Each row has a class, written after it.
[ 42  65 -92 -21  -5 -10  20  34 -42 -35   8   8  33 -10 -56   9  -5  21
  13  -3 -10  -9  41 -78   2  28 -22  21   6  54  50   0 -37]  J
[ 10   8  55  20   4 -25   4  40 -10  51 -55  81  24  -6  22  42   7  37
  37 -29  41  11  29  75  19  54  44 -76   3 -36 -30  56  24]  U
[ 24  65 -76  -8   8  -1  38  33 -42 -56   3  17  -3   7 -64   9 -18  41
   7 -14  -9  -8  27 -22 -16  70 -54  19 -18  36  53 -12 -19]  U
[ 28   6 -37  10 -22  36  38  43 -20  26 -45  45  36  -5 -10  23  22 -13
   2 -25  15  53  36  50 -25 -19  66  -8  42  44   1  45   2]  K
[ 21  85 -93 -29 -17  13  25  39 -64 -54   3  31   5  14 -41   7  10  60
  28 -34 -10  29  18 -21 -18  33 -44   2  -5  31  33  13 -54]  U
[  27   83 -105   -9   10   15   47   44  -49  -55    7   14   25   -1
  -48    2   -6   46   17  -13  -23    0   35  -58  -14   62  -23   27
    0   58   60  -12  -21]  J
[ 42  13 -72   9 -38  13  26  53 -15  35 -16  47  21  20  18  20 -13  25
  22 -22  20  -6  14   7  -5 -13  48 -44  55  56  16   1  34]  K
[  31   66 -109  -19  -14    7   38   34  -64  -42  -10   19   11    0
  -71   13   11   34    2  -10   -6   21   26  -62  -42   24  -31   -4
    0   72   77   -6  -48]  A
[ 42  -8 -25  30 -32  11  45  40  -1  42 -23  10  44 -21  -6  34   6  -1
  22 -17  13   8  42  15 -25 -30  71  -6  31  54  -1  25  17]  K
[  19   -3 -100   11  -29   28   -5   37  -30    9  -73   50   -7  -15
   11  -77  -44  -14    6  -43   34   49    6   51    5  -23   45  -15
   64   -4    7   26  -13]  K
[ 79 -14 -65 -11 -50  34  28  57 -16  46  -8  42  38 -12  -7 -15  -8  20
  10 -21  36 -15  11  12 -13 -15  57 -66  39  31  31  -5  20]  L
[ 26  71 -75 -42  -5 -17  30  21 -64 -51  -1  38   2  14 -42  25   9  39
  17 -29   5  31  19  -9   0  25 -35   7   2  42  27  21 -44]  E
[  30   63 -114  -46   -5   16   24   42  -55  -75   -5   14   21   -3
  -75    4    9   57   35  -22    8   28   24  -34  -19   28  -28   29
   -8   22   56    9  -37]  L
[ 33  11 -17   9 -15  32  26  44 -12  22 -48  44  42  -9   8  19  -9  34
  16 -16  27  24  15  40 -12 -18  54 -11  21  19 -18  47   6]  U
[ 67   8 -51  29 -20  43  15  51 -17  39 -35  30  59 -24  20  17 -15  -1
  16 -10  23 -11  32  26   2 -27  71 -36  27  43   7  38  -9]  U
[ 15   2 -16 -17 -18  11  26  18   1  41 -52  42  26 -20  20  47  24  44
  43   8  13  32  -5   9 -47 -39  77 -60  39  19 -37  51  25]  E
[ 16  51 -90 -39  10  11   8  19 -56 -53 -17  15   6 -10 -43  18   1  41
  30 -13   9  33  21 -55 -35   6 -30  68 -14   5  24  29 -52]  D
[ 23   4 -50  34 -41  29  56  50   3  39 -42  37  47 -22   8   7  -1  15
   4 -20  22  17  20  16 -13   0  61 -26  37  36 -12  45   9]  Q
[ 20  76 -87 -27   1  16  17  38 -79 -71  -5  28  13  22 -58   2  16  53
   3 -48 -10  37  23 -28  -6  28 -37  52   6  33  66  18 -37]  Y
[ 52 -20 -19  13 -55  21  39  56  -6  47  -6  33  66  -4  -2  37  13  -5
  10 -33  13   7  45  47 -32 -34  48 -47  34  17  30  27  11]  A
[ 35  56  -9  30 -51  23  33  43 -18  61 -49  43  46 -14  24  49  28  34
  -4  -4  24  55  38 -17 -25 -26  52 -80  65  -2 -32  36  32]  Q
[ -6  77 -70 -13 -10  25   8  26 -54 -80  -1  23  13  13 -55  -5  19  63
   0 -47  -7  14  23  -6  -3  20 -50  45 -23  25  45  30 -48]  T
[ 27  -5  11  -9 -18  -7  56  33  22  28 -20  41  43  -7  15  45   5  28
  33 -19  22  26  26  25 -20 -35  67  -8  39  10 -20  29  28]  E
[ 24  65 -82 -19   0 -17  35  42 -49 -64  31  14  15   5 -46  23  18  34
  19 -24 -14   9  27 -15   9  18 -49  18 -15  44  30  -4 -44]  L
[  7  69 -98 -28 -21  23  24  52 -79 -47  -8  52   1  26 -62   8  36  59
  15 -42 -17  29  13  10  -3  30 -52  -9 -10  18  35  24 -60]  G
[ 34  58 -80 -51 -18 -11  14  40 -63 -48   6  49  14  12 -67  20  22  38
  19 -44   9  35  19  -7 -16  54 -38  23  -4  22  50  32 -40]  L
[ 49  -4 -55  24 -46  36  43  60 -14  18 -34  57  55 -13 -14  -8   2   4
   1 -47   7  33  37  42 -37 -20  41  -4  58  36  29  27  18]  J
[  4  56  -5 -52   1 -30  36  29 -67 -26   8  65   7  10 -56  31  35   8
  19 -36 -15  76  36  15  -3  47 -33   8  -2  -3  15  18 -38]  J
[ 34  52 -62 -40  -9  14  44  40 -70 -34  27  32   2   1 -85   7   5  46
  19  -4 -10   3  23 -18  15  23 -38  19 -30  28  33   5 -56]  U
[ 19  88 -86 -17  -8   8  18  46 -57 -54 -18  43   3  12 -74  10  -4  55
  24 -32 -12  39  -1  23  -9  44 -64  69  25  39   9  33 -61]  E
[  7  61 -45 -18  14   5 -11   5 -41 -17   6  29   2 -13 -46  19  27  23
   8  21  -8  10  -4 -42 -25  32 -31  -5 -10  38  66 -16 -15]  D
[ 21  -9  10   6 -29  10  -8  38 -30  41 -80  34  72   8   4  36  60   2
  -1 -43  13  50  37  63 -38 -17  71 -78  64  33   7  80 -15]  Y
[  4  70 -82 -51 -18  13  42  35 -59 -35  16  44  26   8 -69   5  17  45
   6 -17 -11  24  31  -3   2  34 -32   8 -17   7  41  28 -55]  D
[ 33   0 -66  21 -53  52  44  37  14  40 -19  29  56 -17   1  -1   0   9
   3 -14  14  14  34  14 -44 -34  56 -30  40   8  30  21  13]  D
[ 24  16 -26  -2 -34  10  30  34 -20   9 -53  40  35  -8  14  31  17  18
  -2 -37  32  45  42  18 -29 -25  69  -6  49  13 -30  64   4]  T
[-13 108 -64 -30  30 -11 -12  11 -82 -75 -26  29 -21   4 -55  22  41  26
  -5  -4   1  50  44 -44  15  62 -43  17   1  -4  17  41 -74]  T
[ 51  -8 -56  18 -32  37  19  46  -5  26 -34  21  53 -15   9  14   2   2
   2 -12  15  14  14  31 -32 -30  64 -22  50  33   9  39  15]  L
[ 16  83 -45 -37   3  27  -7  25 -71 -41   6  28  -5   9 -63   3  18  22
 -15  -9   8  45   7 -10 -10  14 -58  25   7   3  53  -3 -48]  T
[ 36   2  -7  -1   5  -4  54  46 -24  37 -17  64  15  -5 -11  64  32   4
   3  25  32  25  27  18 -19 -20  28 -48  39  38 -16 -11  26]  D
[  9  82 -69 -14  27  17  -4  14 -45 -35 -14  10  21   8 -31  44  23  29
  27  18 -19  14  19 -67  -9  33 -22 -10 -14  52  27   4 -40]  J
[ 29 -11 -50  -7 -44  20  47  45  17  47 -39  30  49 -15  15   4 -15  -2
  15 -28  14  28  14  18 -33 -45  80 -31  43   9   7  13  10]  G
[ 16  55 -75 -43 -24 -10  32  45 -46 -34  18  43  11   7 -62  -2  15  43
  13 -34 -19  13  24 -37 -29  44 -35   8  10  22  73   2 -32]  A
[ -1  61 -85 -42 -20  25  24  14 -46 -36   1  26  12  16 -45   0  10  68
  16 -16  -9  12   9 -38 -25  29 -22   3 -18  24  40   9 -32]  D
[ 44 -14 -16   0 -30  -3   1  44 -11  57 -40  47  71 -29  12  31   6  -5
  25 -10  19  10  25  48   8 -11 105 -48  46  12   2  71  10]  L
[ 58  -5 -56  36 -49  57  22  63 -17  49 -22  32  67 -17   0  16 -22  20
   9 -17   4 -15  20  36 -17 -64  47 -14  27  21  22  42   6]  A
[ 43  15 -48  17 -32  23  56  58   2  42 -35  58  45 -25 -21  26  22  11
  10 -24  21  45  36   5 -26 -39  61 -15  47  16  -1  33  16]  Y
[ 18  69 -69 -46  22 -29   8  39 -71 -51 -14  46   3  12 -47  40  27  27
  21 -26  -7  36  18 -31  -2  30 -27  15  17  45  31  11 -26]  Y
[ 56  -1 -77  29 -39  20  61  69  -7  35 -24  51  67 -24 -19   6   2  15
   3 -31  19 -11  44  16   0 -31  71 -43  40  47  42  32  24]  Y
[ 29  74 -76 -17   9  31   1  37 -77 -57 -13  13   6  13 -61  42  31  32
  21  -9  -5  59  -1   7 -26  13 -55  44  -2  47   7  18 -66]  L
[ 26  61 -94 -61 -26 -17  30  37 -65 -69   7  38  17   4 -53  -8   2  52
  13 -41 -10  30  17 -24 -26  23 -28  25  14  44  70  20 -25]  U
[ 48 -11 -28  25 -37  51  23  44  -7  29 -24  16  51 -16  -9  13   3  27
  17  -9  10  -4  25  26 -21 -42  50 -10  23  28   3  41  -4]  U
[ 48  -2 -37  27 -48  48  53  46  14  41  -5   4  76 -31 -12  30  18   9
   1   2  15  -6  28 -13 -29 -50  49 -35  19  52  28  14  24]  Q
[ 66 -11 -79   5 -42  27  32  61  19  32 -17  32  57  -8  10 -33 -49 -20
  -3 -60  33  12  16  11 -18 -55  46  24  61  18  49  -2   8]  Y
[ 50  81 -91 -40 -20  34   5  14  -4 -11  30 -15  60 -16 -61  10   3  21
  20  -9  21 -26  40 -86 -19  37 -28  -4 -52  31  86 -20 -56]  D
[ 47 -34  -1  12 -28  -4  11  49  -6  50 -44  27  46 -18   1  56  41 -16
  17  -7  18  10  21  39 -28 -29  71 -46  53  52 -12  26  18]  G
[ -9  88 -44 -77  -5 -13 -23   2 -63 -42 -27  48 -14  15 -32  -4  35  42
   3 -45 -22  73  19 -70 -37  32 -10  43  20   2  33  48 -36]  K
[  7  60 -62 -46 -14   9  55  66 -64 -35  -7  77   7  38 -53  -2   4  47
 -10 -50 -12  42   4  10 -17  40 -54  14  31  34  39  -2 -26]  Q
[ 46  -3 -49  25 -46  30  42  54   2  43   4  32  54 -26  -4  10   4  13
  15 -15  13 -18  35  14  -6 -24  49 -42   8  16  29  26   7]  A
[ 29  63 -78 -40   0  20  45  36 -58 -51  12  52  -4  19 -79   5   9  56
  25 -35   6  13  15  -2  -5  38 -59  13 -25  33  57 -10 -49]  E
[ 17  20  23   7 -17 -27  40  62  -6  43 -36  95  43 -32  11  26   8  -9
  13 -46  29  49  58  76  16   3  80 -18  60 -43 -18  55  24]  T
[ 57  -3 -40  29 -20  22  51  52  -5  38 -22  20  28 -24 -16  24   0  -4
   6   0  39   6  20  15  -4 -14  50 -14  20  39   6  -8  12]  G
[ 46   4 -58  24 -33  36  52  55  -1  25 -16  33  54 -12 -13  25  17  16
  11 -11  17  13  31  27 -24  -9  59 -32  34  34  24  27  12]  L
[  7  83 -54 -40   0  13  11  16 -33 -50   3  19  24   0 -43  25  41  50
  29 -12  -9  30  28 -44 -23  41 -18 -11 -22  24  51  16 -36]  U
[ 16  55 -61 -22   2 -14  19  19 -51 -46  12  31  -2   4 -46  27  22  30
  15  -5   6  19  19 -46   0  25 -29   1 -20  49  54  -9 -26]  A
[ 53  18 -88  10 -19  75  76  53  -4  16 -33  34  50 -11  -3   5 -27  30
  14 -14  54  24  23  43 -14 -15  60   4  20  11  11  44   1]  E
[ 35 -11 -48 -16 -51  51  14  39  -3  45 -40  61  65 -16   3   8  12   1
  13 -23  25  45  16  41 -37 -49  78 -12  53  10  13  53   2]  D
[  4  76 -32 -28  12 -23 -34  15 -64 -60 -10  41   0   3 -34  38  41  55
  28 -16  16  19  19 -38   2  28 -24  -5   5  26  56   7  -7]  T
[ 27 -25 -37   2 -26  27  27  39  -1  25 -28  18  47 -19 -11  25  28   7
  33  -9  18   1  39  26 -23 -17  52 -22  18  21 -21  36 -19]  D
[ 33  12 -62  10 -57  52  53  42   4  46 -24  58  51 -22 -21 -10   5  26
   4 -23  18  29  40   3 -35 -40  53 -20  30  -7  23  30  -4]  D
[ 15  95 -96 -10  -8  28  44   9 -64 -44   1  33  -4 -17 -57   4  16  53
  -2   5  12  45  19 -50 -13  33 -21  22 -23  32  47   1 -19]  D
[   3   99 -111  -21   -1   33   37    5  -23  -62   26  -11   38   15
  -40   21   12   54   29   -3   -7    7   17  -42  -10   43  -24  -12
  -32   46   98    4  -45]  E
[ 45 -19 -10  54 -17  21  31  42  29  44 -26 -13  66 -26  24  32 -28   4
  -5  10  29 -16  28  -3 -13 -52  68  32  28  30  -5  42  16]  A
[-12 107 -92 -22  10  43  34  24 -55 -54 -17  50  10  16 -51   0  24  67
  33 -33 -14  47  14   3  -1  64 -27   6 -23  18  47  37 -79]  E
